Below are the code and all the weights of a small trained network. Each question names an input and a target symbol and asks about switching units off, where a switched-off unit gives its printed mean instead of its output.

import numpy as np


def w(rows, s, z=0):
    codes = np.array(rows[::2]) - 128.0
    scale = np.full(codes.shape[1], s)
    scale[-1] = z or s
    return codes * scale


def f(y):
    return y / 2 * (1 + np.tanh(0.7978845608 * (y + 0.044715 * y**3)))


def softmax(a):
    e = np.exp(a - a.max(-1, keepdims=True))
    return e / e.sum(-1, keepdims=True)


def log_softmax(a):
    a = a - a.max(-1, keepdims=True)
    return a - np.log(np.exp(a).sum(-1, keepdims=True))


def net(x, mask):
    ids = ['γηθξφω'.index(c) for c in x.split()]
    T = len(ids)
    res = E[ids] + P[:T]
    r = res
    for j in range(2):
        rows = slice(3 * j, 3 * j + 3)
        q, k, v = (r @ M[0][rows].T for M in (Q, K, V))
        z = softmax(np.where(np.tri(T) > 0, q @ k.T / 3**0.5, -1e9)) @ v
        o = O[0][rows]
        res = res + np.where(mask[j], z, o[:, -1]) @ o[:, :-1]
    y = f(res @ A[0][:, :-1].T + A[0][:, -1])
    res = res + np.where(mask[2:10], y, B[0][:, -1]) @ B[0][:, :-1]
    return log_softmax(res[-1] @ U[:, :-1].T + U[:, -1])


Q, K, V, O, A, B = {}, {}, {}, {}, {}, {}
E = w([
[103,196,113,3,52,122,113,154,159,78],'γ',
[72,193,150,145,203,89,127,67,127,79],'η',
[211,122,226,159,140,153,149,177,178,26],'θ',
[232,205,72,184,78,147,91,88,223,140],'ξ',
[111,163,78,180,41,181,138,99,138,91],'φ',
[166,132,28,144,172,95,146,212,90,174],'ω',
],0.016)
P = w([
[84,155,123,192,134,78,62,151,127,119],'0',
[111,112,129,123,153,180,87,149,152,135],'1',
[132,62,131,131,123,160,45,139,138,161],'2',
[146,143,148,151,114,150,87,161,85,165],'3',
[81,32,91,150,118,93,132,86,186,133],'4',
[128,106,126,124,143,176,139,133,171,145],'5',
[130,136,91,174,110,10,110,140,32,102],'6',
[148,176,126,151,125,133,145,150,86,129],'7',
[112,65,94,115,150,159,151,117,217,132],'8',
[165,125,115,116,120,205,123,134,133,181],'9',
[136,218,114,178,118,90,173,147,53,129],'10',
[93,148,95,154,160,104,223,134,178,127],'11',
[144,137,85,106,148,181,136,135,156,150],'12',
[155,199,103,134,137,147,157,146,95,134],'13',
],0.011)
Q[0] = w([
[169,123,120,147,103,126,146,150,147,115],'head 0',
[157,142,130,138,121,103,115,108,155,151],'head 0',
[97,106,155,134,130,135,130,139,108,133],'head 0',
[76,36,87,141,129,66,141,117,233,99],'head 1',
[114,150,93,93,218,254,165,133,171,131],'head 1',
[120,237,147,173,128,100,202,166,120,120],'head 1',
],0.029)
K[0] = w([
[137,130,118,119,75,120,142,177,153,121],'head 0',
[134,128,128,108,118,158,113,136,138,138],'head 0',
[145,121,120,158,122,129,148,128,126,115],'head 0',
[170,49,149,114,101,105,29,68,47,135],'head 1',
[185,255,162,135,106,121,161,142,21,123],'head 1',
[131,90,144,69,150,187,240,81,173,191],'head 1',
],0.026)
V[0] = w([
[102,150,134,136,162,147,98,93,124,133],'head 0',
[127,146,96,156,127,74,150,138,130,118],'head 0',
[97,161,154,4,121,69,122,95,126,156],'head 0',
[146,152,144,69,142,89,128,201,118,145],'head 1',
[210,113,127,174,186,120,122,138,149,121],'head 1',
[156,94,181,150,160,125,179,86,90,127],'head 1',
],0.017)
O[0] = w([
[108,106,66,140,114,151,69,126,130,181,129],'head 0',
[130,23,122,104,108,145,65,95,141,140,141],'head 0',
[107,131,205,105,45,57,185,89,135,244,187],'head 0',
[127,102,90,177,108,2,92,106,50,92,73],'head 1',
[72,130,150,69,70,50,116,208,189,112,167],'head 1',
[92,130,148,218,78,140,169,214,160,164,6],'head 1',
],0.0082,0.013)
A[0] = w([
[159,133,49,93,103,168,103,187,148,65,214],'neuron 0',
[87,135,151,137,105,70,87,142,122,128,2],'neuron 1',
[223,153,80,99,139,86,130,146,175,134,213],'neuron 2',
[121,144,100,156,96,133,103,202,183,117,48],'neuron 3',
[201,123,99,142,124,136,154,91,94,36,73],'neuron 4',
[188,180,75,177,96,74,94,154,172,101,195],'neuron 5',
[105,139,63,169,151,174,129,184,133,118,55],'neuron 6',
[3,135,200,122,187,141,100,119,104,184,68],'neuron 7',
],0.013,0.0029)
B[0] = w([
[156,159,178,195,66,76,227,109,105,232,252],'neuron 0',
[194,102,142,169,201,161,121,170,66,107,159],'neuron 1',
[87,56,67,157,196,215,79,152,62,1,220],'neuron 2',
[143,132,173,143,171,136,45,111,158,93,175],'neuron 3',
[91,159,169,143,135,100,77,200,210,126,204],'neuron 4',
[112,134,114,64,154,213,210,87,161,183,194],'neuron 5',
[100,72,94,36,103,62,103,101,84,91,183],'neuron 6',
[180,121,108,174,127,50,76,80,73,82,147],'neuron 7',
],0.0079,0.024)
U = w([
[107,163,144,166,149,74,47,36,100,102,104],'γ',
[61,169,104,207,33,54,136,92,133,207,217],'η',
[116,128,244,173,181,111,101,126,138,128,4],'θ',
[15,148,144,2,80,134,30,124,132,62,200],'ξ',
[108,152,125,136,172,209,141,26,140,123,119],'φ',
[122,70,104,145,139,78,185,112,18,150,89],'ω',
],0.0048,0.0029)

Each question gives the input, a string of symbols that net reads in full, and the target symbol t.
The units are the heads (3 rows each of Q, K, V and O) and the neurons (one row each of A and B). Each row of codes is followed by its name. A weight is (code - 128) times the scale printed after its matrix; where a second scale follows, it is the last column's (O, A, B and U).
mask holds one flag per unit, heads first, then neurons. A switched-off unit (its flag False) gives its mean, the last column of its rows in O or B, instead of its output. The means were averaged over made-up inputs and are rounded, as every weight is.
A unit's drop is (log p(t) with every unit on - log p(t) with that unit switched off) / (log p(t) with every unit on - log p(t) with every unit switched off).
The circuit of an input: a set's keep is (log p(t) with only the set's units on - log p(t) with every unit switched off) / (log p(t) with every unit on - log p(t) with every unit switched off). Starting from all 10 units, units are removed one at a time, each time the one whose removal leaves the highest keep (on an exact tie, the one counted first), for as long as the keep stays at least 0.8.
circuit, biggest first: the units of the circuit, biggest drop first
unit that matters most: the unit with the biggest drop
k most important neurons: the k neurons with the biggest drops, biggest first
heads that matter: for each layer, one digit per head in row order, 1 if its drop is at least 0.15 and else 0, layers parted by /
input ξ φ ω η ξ ξ ξ η η γ θ η φ, target θ: unit that matters most => head 1
input η φ φ ξ ξ φ γ φ ξ θ ξ ξ, target θ: circuit, biggest first => [head 1; neuron 1; neuron 3]
input φ θ γ ω η ξ φ θ φ η ξ θ, target η: 3 most important neurons => [neuron 2; neuron 1; neuron 3]
input ω ω ξ θ γ ω η ω θ η θ γ γ, target θ: 2 most important neurons => [neuron 1; neuron 6]
input ξ ω γ ξ φ ω γ η ω η ξ γ, target η: heads that matter => 11
input ξ ξ ω ξ ξ ω θ γ γ γ, target γ: 2 most important neurons => [neuron 5; neuron 6]
input ξ ξ ω η ω φ, target η: circuit, biggest first => [neuron 0; neuron 2; head 0]
input φ ξ φ φ η η ξ θ γ ξ, target θ: 3 most important neurons => [neuron 1; neuron 3; neuron 0]
input γ φ φ φ, target φ: 2 most important neurons => [neuron 0; neuron 4]
input ξ θ φ ξ ξ φ γ ξ φ ξ ξ θ φ ω, target θ: 2 most important neurons => [neuron 3; neuron 1]
input η φ η γ γ γ ξ θ θ φ, target θ: 3 most important neurons => [neuron 1; neuron 0; neuron 3]
input θ γ ξ η φ ω, target η: circuit, biggest first => [head 1; head 0]
input φ φ ω γ ξ, target ω: circuit, biggest first => [head 1; neuron 1; neuron 4]
input ξ ξ γ ξ, target ξ: circuit, biggest first => [head 1]
input ω φ φ ξ ξ φ ξ ξ η ω γ ξ ξ φ, target ξ: circuit, biggest first => [neuron 0; head 0]
input ξ ξ γ θ φ φ ξ θ, target φ: heads that matter => 01
input γ ξ ξ ξ ω ω η ω η η ω, target η: circuit, biggest first => [head 0; head 1]
input γ θ η ξ φ ω ξ ξ φ φ φ θ ω, target φ: heads that matter => 11
input φ γ γ η η, target γ: circuit, biggest first => [head 1; neuron 5]
input γ φ ξ γ γ η φ φ ξ ω η φ ξ, target η: heads that matter => 11
input ξ ξ ξ ξ φ, target η: 3 most important neurons => [neuron 0; neuron 2; neuron 1]
input ξ ξ φ γ φ ξ ξ ξ ξ ω γ γ ξ φ, target γ: circuit, biggest first => [head 1]
input ω ξ φ ξ ξ ξ θ η, target ξ: 2 most important neurons => [neuron 0; neuron 3]
input ξ ξ η ξ ξ θ φ γ, target θ: 3 most important neurons => [neuron 1; neuron 3; neuron 6]
input ξ ω ω ξ ξ γ ξ θ, target γ: 3 most important neurons => [neuron 0; neuron 5; neuron 1]
input φ φ θ ξ ξ, target φ: 2 most important neurons => [neuron 5; neuron 0]
input ω φ ω φ γ ω, target φ: heads that matter => 01
input ξ η γ φ φ γ ξ γ η ξ η, target η: unit that matters most => neuron 2
input η θ ω ω ξ ξ ξ, target φ: 3 most important neurons => [neuron 0; neuron 5; neuron 2]
input ξ η γ φ ξ γ ξ γ, target γ: 3 most important neurons => [neuron 5; neuron 6; neuron 0]
